Here is a tiny trained network, its code and every weight. The questions are about switching its units off for an input and a target symbol, where a switched-off unit gives its printed mean instead of its output.

import numpy as np


def w(rows, s, z=0):
    codes = np.array(rows[::2]) - 128.0
    scale = np.full(codes.shape[1], s)
    scale[-1] = z or s
    return codes * scale


def f(y):
    return np.maximum(y, 0)


def softmax(a):
    e = np.exp(a - a.max(-1, keepdims=True))
    return e / e.sum(-1, keepdims=True)


def log_softmax(a):
    a = a - a.max(-1, keepdims=True)
    return a - np.log(np.exp(a).sum(-1, keepdims=True))


def net(x, mask):
    ids = ['ΓΘΦαβηλμπστω'.index(c) for c in x.split()]
    T = len(ids)
    res = E[ids] + P[:T]
    r = res
    for j in range(2):
        rows = slice(2 * j, 2 * j + 2)
        q, k, v = (r @ M[0][rows].T for M in (Q, K, V))
        z = softmax(np.where(np.tri(T) > 0, q @ k.T / 2**0.5, -1e9)) @ v
        o = O[0][rows]
        res = res + np.where(mask[j], z, o[:, -1]) @ o[:, :-1]
    y = f(res @ A[0][:, :-1].T + A[0][:, -1])
    res = res + np.where(mask[2:10], y, B[0][:, -1]) @ B[0][:, :-1]
    return log_softmax(res[-1] @ U[:, :-1].T + U[:, -1])


Q, K, V, O, A, B = {}, {}, {}, {}, {}, {}
E = w([
[77,206,126,140,174,179],'Γ',
[86,159,145,156,170,85],'Θ',
[90,146,111,177,91,67],'Φ',
[90,134,214,117,110,178],'α',
[102,185,87,140,127,84],'β',
[121,155,138,106,144,5],'η',
[71,172,161,102,176,207],'λ',
[197,191,174,107,97,165],'μ',
[57,100,161,142,77,188],'π',
[113,129,172,90,84,88],'σ',
[106,133,121,106,50,73],'τ',
[100,130,172,157,121,53],'ω',
],0.021)
P = w([
[214,82,134,150,165,10],'0',
[82,148,135,176,91,104],'1',
[83,152,135,166,95,104],'2',
[79,143,134,159,100,101],'3',
[94,145,120,151,102,84],'4',
[86,140,119,146,113,90],'5',
[82,130,113,116,116,104],'6',
[92,131,101,89,125,92],'7',
[94,126,99,68,138,75],'8',
[93,130,108,63,141,74],'9',
[81,127,109,47,153,87],'10',
[87,130,120,30,157,94],'11',
],0.012)
Q[0] = w([
[244,132,171,172,117,153],'H0',
[140,220,182,88,73,120],'H0',
[2,210,210,148,75,84],'H1',
[143,119,91,164,117,154],'H1',
],0.013)
K[0] = w([
[96,216,146,126,93,130],'H0',
[194,152,153,155,98,133],'H0',
[252,128,122,136,145,168],'H1',
[95,135,110,123,109,151],'H1',
],0.021)
V[0] = w([
[100,111,201,185,196,96],'H0',
[70,129,123,249,71,147],'H0',
[131,177,165,134,196,190],'H1',
[139,35,242,84,68,148],'H1',
],0.015)
O[0] = w([
[136,131,132,48,50,91,254],'H0',
[151,207,32,105,118,175,88],'H0',
[96,222,181,252,66,175,147],'H1',
[15,202,48,116,200,54,138],'H1',
],0.015,0.0098)
A[0] = w([
[74,169,134,181,142,210,252],'N0',
[150,191,109,106,147,66,164],'N1',
[213,158,54,66,130,101,78],'N2',
[148,82,171,216,199,119,77],'N3',
[245,50,66,119,90,170,18],'N4',
[209,123,168,151,69,143,3],'N5',
[122,46,46,66,136,123,14],'N6',
[207,2,73,91,214,208,168],'N7',
],0.01,0.0046)
B[0] = w([
[155,115,127,109,116,66,233],'N0',
[112,86,151,165,113,157,228],'N1',
[105,145,127,121,79,192,219],'N2',
[118,177,140,141,85,124,149],'N3',
[148,176,91,87,158,83,226],'N4',
[127,146,103,160,244,142,249],'N5',
[148,128,173,187,172,218,253],'N6',
[139,119,69,188,66,50,229],'N7',
],0.011,0.017)
U = w([
[158,141,161,148,232,136,75],'Γ',
[137,116,163,16,195,88,254],'Θ',
[175,117,128,135,127,142,70],'Φ',
[78,102,114,85,164,59,147],'α',
[139,91,97,123,217,73,76],'β',
[173,25,185,104,158,94,127],'η',
[134,139,204,185,109,93,188],'λ',
[113,84,159,130,215,81,91],'μ',
[97,134,108,141,194,161,73],'π',
[105,45,161,104,255,117,89],'σ',
[129,58,131,193,177,120,75],'τ',
[160,69,203,102,146,176,107],'ω',
],0.0061,0.0076)

Each question gives the input, a string of symbols that net reads in full, and the target symbol t.
The units are the heads (2 rows each of Q, K, V and O) and the neurons (one row each of A and B). Each row of codes is followed by its name. A weight is (code - 128) times the scale printed after its matrix; where a second scale follows, it is the last column's (O, A, B and U).
mask holds one flag per unit, heads first, then neurons. A switched-off unit (its flag False) gives its mean, the last column of its rows in O or B, instead of its output. The means were averaged over made-up inputs and are rounded, as every weight is.
A unit's drop is (log p(t) with every unit on - log p(t) with that unit switched off) / (log p(t) with every unit on - log p(t) with every unit switched off).
The circuit of an input: a set's keep is (log p(t) with only the set's units on - log p(t) with every unit switched off) / (log p(t) with every unit on - log p(t) with every unit switched off). Starting from all 10 units, units are removed one at a time, each time the one whose removal leaves the highest keep (on an exact tie, the one counted first), for as long as the keep stays at least 0.8.
units of the circuit, in order: the units of the circuit, biggest drop first
top k neurons: the k neurons with the biggest drops, biggest first
which heads matter: for each layer, one digit per head in row order, 1 if its drop is at least 0.15 and else 0, layers parted by /
drop of u: that unit's drop, to one decimal
input λ Γ η λ σ η λ λ Γ, target λ: which heads matter => 01
input β τ π, target β: units of the circuit, in order => H1, N4, N7, N5
input α Φ π λ Γ π Γ π, target α: units of the circuit, in order => H1
input β λ ω λ λ Θ, target β: units of the circuit, in order => H1, N4, N7, N5
input β Γ λ σ π Γ σ Φ, target β: which heads matter => 01
input λ Γ λ λ λ λ Γ Γ λ η π, target λ: which heads matter => 01
input π Θ β π, target π: which heads matter => 11
input Γ β β η β π, target Γ: which heads matter => 01
input Θ β Γ Γ Φ λ λ β, target Θ: units of the circuit, in order => H1, N4, H0
input Γ π Γ ω σ, target Γ: units of the circuit, in order => H1, N5
input Θ η π Φ, target Θ: units of the circuit, in order => H1, H0, N4, N7
input τ τ Φ ω λ λ λ σ λ λ, target τ: units of the circuit, in order => N7, H1, N6, H0
input π τ β Θ Γ π τ Φ Θ π λ, target π: top 2 neurons => N2, N6
input Θ η η λ ω λ Γ λ Φ π λ, target Θ: units of the circuit, in order => H0, N4, H1
input π β Γ λ Γ λ π λ π ω π Θ, target π: units of the circuit, in order => H0, H1, N2, N6
input π ω Γ Γ τ Θ, target π: units of the circuit, in order => H1, H0, N2, N6
input η λ λ Θ λ η β τ α ω, target η: units of the circuit, in order => H1, H0
input Φ λ τ Γ π λ λ β, target Φ: top 3 neurons => N7, N2, N6
input Φ π Θ λ β λ π Φ λ π π π, target Φ: top 3 neurons => N7, N6, N2
input σ π π λ π π π, target σ: top neuron => N6
input Φ Γ Γ λ β β η, target Φ: top 3 neurons => N7, N2, N6
input λ Γ λ λ Γ μ λ Θ λ β, target λ: top neuron => N5
input Φ π τ, target Φ: units of the circuit, in order => H1, N7, N2, H0
input β π ω η, target β: top 3 neurons => N4, N7, N5
input α Θ Γ η π σ η λ λ, target α: top 2 neurons => N6, N5
input τ π τ Γ, target τ: drop of H1 => 1.3
input Φ π π λ τ β λ, target Φ: drop of N2 => 0.2
